In the rows, zero is written as 128.
Each row is followed by its class number.
[168 113 120 131  92 112 110 188 159  78  83 102 155 125 139  69 138 194
 127 226 134  76  74 107 124  97  73 115  81 104 147 137 130 150 171 136
 106  74 152  74  59  83] : 0
[132 153  75 121  69 168 155 135 137 124 104 151 157  82 104 159 128  90
 137 115 141 126 127 131 135 146 112 148  97 122 165 171 119  96 119 139
 151 160 106 134 144 159] : 3
[184 175 137  86  79 135  99 125 154 114 102 186 163 116 107 112 104 113
  95 140 121 129 145 127 133 181 134 155  78 158 171 135 117 130  96 115
 121  88  91 105 137 161] : 2
[122 124 110  54 146  96 116 151 133 112 105 146 131 129 139 111  90 183
 119 121 132  92 132 134 135 149 116 161 125 140 146 141 134 132 128 105
 141 111 134 108 125 103] : 0
[125 139 143 103  51 160 118 163 125  85  89  87  70 101 153 153  62 166
 115 122 119 139 129 134 185 121  91 146  76 152 216 123 130 127  71 166
  95 126 130 121  16 109] : 6
[137 109 157 156 135  99 130 161 153  76 113 104 159  92 126  78 170 171
 136 202 125  86 138 134 107 104 108  99  76 115 160 164  78 108 125 135
 131  69 153  94  93 117] : 0
[143 112  87 173 108 118 149 147 120  50 124 119 159 172 120  80 149 230
 145 218 144 103 113  81  85 111  94  92  88 110 121 166 108  67 137 141
 105  69 175  70  92 104] : 1
[136 141 130  97  53 114 123 135 143 100 107 140 151 123  87 112 120 146
  99 136 129 113 134 146 119 176  94 155 108 147 143 140 136 131 100  86
  98  94  65 114 124 172] : 7
[150 117 149 137 121 120 160 148 148 104 113 153 148 151 150  76 161 177
 142 216 136 102 133 131 100 107 121  83  68  75  95 122 114  31 144 127
  92 100 160 131 121  66] : 4
[160 107 118 140  90 153 131 124 156  89  88 143 162 147 130  58 178 198
 133 208 127  85  98 107 109 107 117 106  76 129 100 148 111  86 152 122
  92  69 123  89 113  96] : 4
[137 115  98  69 123 124 128 139 134 108  90 128 142 126 113 113  76 203
 140 139 130  97 135 141 138 153 109 154 111 132 156 158 137 132 114  99
 121 124 114 124 128 121] : 3
[119 139 114 119 155 207 124 181 161  91 120  59  86 100 141 120 119 133
 113 143  93 123 129 184 198 100 139  90 151 142 136 150 123 158  97 161
 175 206 117 137 101 158] : 6
[140 166  84 112  74 155 127 139 125 116 118 164 150  93 109 194 142  93
 132 114 124 138 134 110 146 132 107 169 102 131 176 171 107  91 118 137
 145 150 125 112 126 138] : 6
[135 123 110  62 124  97 116 136 123 119  97 143 140 152 115 125  85 196
 131 137 122 105 122 140 134 148 117 162 135 123 139 136 134 137 133  90
 131 125 120 123 118 119] : 1
[171 166 121  97 137 146 127 129 120 144 134 138 103 141 103 107  98 130
 126 109  97 142  85 170 137 152 139 120 144 130 159 149 100  79  88 111
 162 160 145 154 128 102] : 7
[112 136  99 115 109 216 118 127 151 118  87 113  81  78 153 126  89 138
  80 107 114 106 141 171 195  76 121 134 127 108 103 143 105  89 148 167
 141 162 101 136  60 100] : 5
[112 167  98 178 131 198 138 110 122 119 152 111  92 130 148 127  82 128
 146 109 127 163 159 160 176 136 140  87  93 137 138 139  87  82  27 185
 146 108 196 143  70  97] : 5
[176 160 147 124 195 134 129 137 107 121 171  82 103  50 157  80  61 184
  95  95 107 129 124 183 138 105 132  88 163 140 130 163  97 126  81 133
 131 144 158 144  99 138] : 7
[122 120 118  55 162  92 115 144 146 113 108 129 127 124 130 116  76 187
 130 121 125 104 131 140 131 148 119 160 137 132 131 150 132 151 130  93
 146 109 129 109 120 107] : 0
[136 164  82 125  98 172 134 140 125 116 121 161 144  81 113 161 143  82
 150 112 136 133 142 125 141 148 119 167 123 122 153 159 109  94 128 138
 137 137 124 108 135 139] : 5
[132 120 143 176 135 132 119 156  83 100 178  84  70 112 150 102 108  96
 149 114 101 154 108 121 113 152 125  96 128 160 161 112 102 150  90 154
 157 152 184 115  75 172] : 1
[130 131 147  92 129 101 151 133 127 107 150  87  94 163 128 167  82 154
 136 124 131 210 104 152 171 113 124  79 134 103  81 143 127 101  67 110
 156 167 113 124  41 131] : 1
[141 123 174 165  84 109 130 164 142 100 106 123 148 174 131  76 168 176
 142 218 140 113 106 141 106 100 132  82  67  85 133 136 112  68  95 120
 132 111 144  96  96  81] : 7
[122 105  90  77 135 123 122 131 142 119 103 127 142 141 112 115  81 194
 130 132 121  95 137 149 144 150 115 151 122 128 146 161 127 129 122 107
 145 144 121 131 132 115] : 3
[153 117 134 130 112  89 151 117 167  81 111 108 216  97 119  97 180 205
 137 210 139 114 132 114 137 140 103  86 106 119 118 158 113  96  99 125
  57  62 126 133 114  70] : 4
[150 139 135  74 118  55 107 152 127 125  99 129 183 135 103 125 104 124
  97 144  98 126 119 134 153 180 108 143 132 144 130 108 148 159 125 111
 128 102 107 131 125 161] : 1
[135 110  95  70 140 115 130 135 130 116  99 135 148 116 117 110  87 188
 136 127 131  88 139 138 133 148 121 152 117 132 155 153 130 118 117 103
 127 143 112 133 137 124] : 3
[163 134 122 149 111 121 100 151 130 120 143 120 174 132  93 111  97 126
 104 125 108 125 139 138 124 154 104 121  89 162 143 172 144 138 104 136
 159  99 139  94 128 187] : 3
[166 118 155 168 132  54 172 136 118  91 139 102 198 102 167 102 161 217
 157 203 140 142 125 115  83  93 137  85  85  64  96 148 104  50 120 136
  94 110 158 112 125  80] : 2
[137 151  63 124 223  89 120 156 108 103 180 111 111  76 118 121  67  75
 123  68 114 140 111  78 116 151  96 123 138 178 189 130  73 156 111 168
 189 131 193  91  52 213] : 0
[114 115 172 142 113 169 135 148 119  93 123 104  75 136 125 133 151 128
  95 120 108 156 107 144 179 114 106 133 140 147 193 169  67 165 113 125
 166 103 158  81  89 126] : 0
[147 121 143 105  83  98 122 141 119 113 110 129 168 118 117  76 113 164
  83 130 109 110 136 143 132 174 122 144 102 166 160 148 147 156  80 113
 109  87 101 120 165 154] : 3
[126 125 120  84 125 114 104 137 134 121 103 124 134 150 111 130  69 198
 144 119 132 104 132 149 129 162 112 166 137 125 156 143 139 135 106  84
 130 128 128 118 111 106] : 7
[167 114 149 134 112  96 112 132 124 118 101 113 150 159  80  93 138 159
 115 146 104 104 111 148 104 170 101 180 120 176 156 149 119 123 153 108
 131  50 122  89 169 169] : 7
[133 162  89 138  89 163 138 136 129 122 121 156 147  86  94 166 143  81
 138 102 131 147 146 132 129 146 109 165 116 113 146 166 110  79 119 137
 141 131 121 119 139 142] : 5
[145 165  87 110 100 170 136 134 142 111 100 164 163 103  98 181 129  98
 127 119 134 144 137 106 136 152 121 170 119 120 168 168 104 102 141 134
 156 146 115  98 149 170] : 2
[160  77 113 179 124  93 136 133 142 115 122 103 233 127 117  86 167 202
 134 199 129  85  97 123 107  83 104  93 108 101 106 177 119 107 168 125
 109 115 139 113 128 121] : 3
[138 117  96  54 124  86 108 138 128 118 112 148 147 166 122 117  84 203
 125 142 122  98 117 134 139 166 114 166 127 135 145 141 132 139 121  94
 129 121 133 117 115 117] : 1
[126 135 177 136  91 205 113 111 126 149  89 148 106 171  92 141  79 153
  95  97  80 144 116 195 163  78 122 115 126 140 192 136  82 131 153 119
 145 159 121 149  65 166] : 2
[126 162 116 126  75 168 132 145 129 125 114 141 132 101  98 171 107  98
 133  98 128 144 119 134 122 149 108 152 128 113 162 171 125  88 118 117
 148 159 122 121 118 149] : 7
[131 124 101  79 157 118 103 143 130 118 106 137 142 124 114 115  97 183
 141 121 120  99 148 143 139 152 120 169 139 131 137 138 132 135 121 100
 118 115 127 120 128 104] : 5
[129 132 160 138  87 131 183 166 130  96 111 112 141 147 129  91 209 149
 155 208 145 126  84 135 109 100 155  53 112  78 105 126 144  54  96 107
  89 160  99 145 134  86] : 7
[167 108 106 150 112  88 128 150 157  74 108  80 209  61 151  60 121 205
 107 218 123  91 126 118 139 109 104  88  81  84 110 181 100  97 100 157
 123 104 128  95  80 105] : 3
[145 167  98 102  88 163 131 126 133 123  99 172 159  84 116 186 106 101
 115 101 132 143 146 107 137 146 122 173 107 116 169 168 102  75 133 140
 146 148 117 110 135 157] : 2
[181 150 138  66  79  96  94 172 136  96 105 161 162 115 140  89 108 130
  64 160 102 114 107 115 154 196 108 157  79 158 154 141 127 147  93 109
 118  72 123  89 118 156] : 1
[154 135 181  90  42 104 107 155 121 111  94 146 133 160  85 139 122 132
  83 130  88 145 106 148 133 167  83 157  78 163 152 143 143 120 136  96
 116  68 105 111 114 159] : 1
[129 120 105  54 150  82 112 137 135 113 110 142 144 126 129 113  95 194
 140 124 131  94 126 132 128 159 116 169 127 148 152 150 123 144 122  95
 138 100 136 106 128 100] : 0
[140 119 135 135  98  99 123 159 145  51  90 134 192  73 144  58 150 217
 136 209 123  79 109 110 107 112  93 100  92 120 173 178  73  95 128 123
 102  81 146  84  74  85] : 0
[166 130 129 118 136  59 151 166 123  90 119 123 173 142 137  71 171 215
 123 227 136  87 101 109 100  88 126 101  94 104 136 151 124 102 157 142
 103  86 154  92 122  96] : 1
[138 112 154 135  97 107 136 141 125 107  76 126 179 103 134  77 158 182
 133 191 122  94 121 149 127  95 119  73  66 120 126 140 114  73 110 128
 109 117 117 143 122 101] : 3
[154 161 136 126  88 129  89 167  91 121 121 118 114  63 167 101 121 130
 119 162  91 130  96 134 160  98  97 110 101 162 172 133  98 202  94 153
 133 137 158 101  87 169] : 6
[143 112 182 107  78  74 101 129 142 135 124 115 148 110 103 128 124 138
  86 115  77 157 141 142 120 185  96 183  94 136 125 169 123 151 107 101
 139  60 124 100 147 144] : 4
[120 135 127 156 117 140 111 144 137 104 138  56 116  78 138 159  82 136
 138  90 152 151 135 121 135 133 127 133 162 113 133 157 155 133  86 149
 156 169 127  97  77 102] : 7
[163  89 122 126 185  79 112 132 173 107  87 121 210 142 109  86 139 207
 157 202 126  89 116 106 121 103 122 123 137  81 129 148  91 106 163 112
 137 111 145  92  89  75] : 4
[108 136 128 137 107  60 118 111  90 116 149 108 124 101 137 164  81 130
 170  95 144 176 122  94 120 135 119 125 142 142 169 120 116 147  90 150
 142 155 147 111  43 117] : 1
[132 160  94 113  72 147 143 134 138 119 110 155 139  87 114 158 120  92
 116 101 140 143 116 122 134 136 107 161 114 124 158 169 111 111 122 134
 157 120 115 103 113 147] : 0
[125 132 126 109 207 125 127 167 166 127 144  76 101  72 154 121  55 111
  79 100 108 161 126 114 150 110 126 107 185  79  99 138 138 155 144 171
 168 192 155 129  83 120] : 4
[163 132 164 164 117  39 151 145 109 111 141 123 171 135 148  79 165 165
 142 229 126 100 144 111  69 105 148  83  39  85  98 132 129  34 126 163
 105  55 176 115 131  83] : 1
[149 141 170  75  76  81 133 142 133 122 121 187 178 154 102 132 147 104
  98 152 119 146 134 165 144 163 125 123 124 118 119 132 124 101 107  70
 126 138  73 139 145 163] : 1
[168 145 140 115  73 106 125 151 121 109 140 122 162 124 122 125 114 150
 101 148 121 135 154 124 129 170 124 154  94 114 157 135 143 155  78 116
 103  95 113  94 129 161] : 2
[133 161  91 117  70 157 139 135 122 111 114 160 132 110 117 167 120 103
 137 113 137 143 118 119 127 146 118 160 116 127 154 163 116  97 135 132
 157 145 124 105 120 151] : 1
[152  99 130 116 115 104 136 132 148  85  81 125 157 122 138  63 160 215
 126 203 127 101 109 107 116 101 109 115 100 107 108 150  97  82 141 122
 104  89 121  87 102  87] : 4
[152 169  98 110  94 173 136 130 139 119 106 162 156 100 110 187 121 110
 115 102 131 147 137 120 141 143 123 170 101 116 162 172 104  84 133 133
 155 141 124 106 140 147] : 2
[117  77 143 179 110 115 124 109 149 107  99 115 190 131 117 118 153 225
 137 167 102 124 111 116 112  92  87 100  93  79 114 173  69  65 136 112
 120  95 177 121  69  50] : 4
[135  86 162 124 120 114 116 141 146 112 108 127 160 178 118  97 119 209
 131 175 128 117  95 136 110 103 116  76 137  81  87 153 132  40 124  76
 102 156 124 136  93  68] : 7
[164 114 104 195 131 138 162 171 126  80 115  76 148 146 113  67 137 204
 122 187 114  84 141 128  88  83 119 138  64  77 113 147 125  77 151 154
 111  42 148  66  89 138] : 5
[154 135 139 100  94  92 116 159 123 120 120 167 176 124 113  99 100 139
  83 127 115 122 116 132 110 152 107 125 112 136 142 127 137 128 108  97
 106 119 111 136 121 181] : 1
[121 146 135 141  90 113 148 175 142 112 135  93 109 115 120 185 126  65
 156 132 155 215 151 138 155 140 107 104  78  71 115 138 130  31  33 164
 161 162 131 122  70 122] : 5
[ 86 142 153  97  77 164 179 131 140  83 146 105  68 107 175 160 120 105
 101  84 116 194 100 180 202 114 132  78 101 135  99 143  87  82  64 123
 162 180  89 132  20 127] : 0
[140 124  96  70 158 113 118 145 132 119 103 128 147 133 103 129 103 186
 148 122 116 112 132 151 148 156 110 165 127 124 135 141 125 118 111  90
 117 112 126 130 118 107] : 5
[150 140 180 131  82 105 124 125 160 140 131 130 167 135  83 136 105 118
 152 152  95 154 106 177 107 165 114 122 120 105 128 157 121 118 125  75
 120 120 110 152 116 143] : 7
[139 172  93 118  83 163 147 145 131 130 113 150 133 116 103 163 119  88
 140 111 145 141 107 130 126 151 117 158 127 118 165 155 123  97 122 126
 150 154 120 115 134 156] : 7
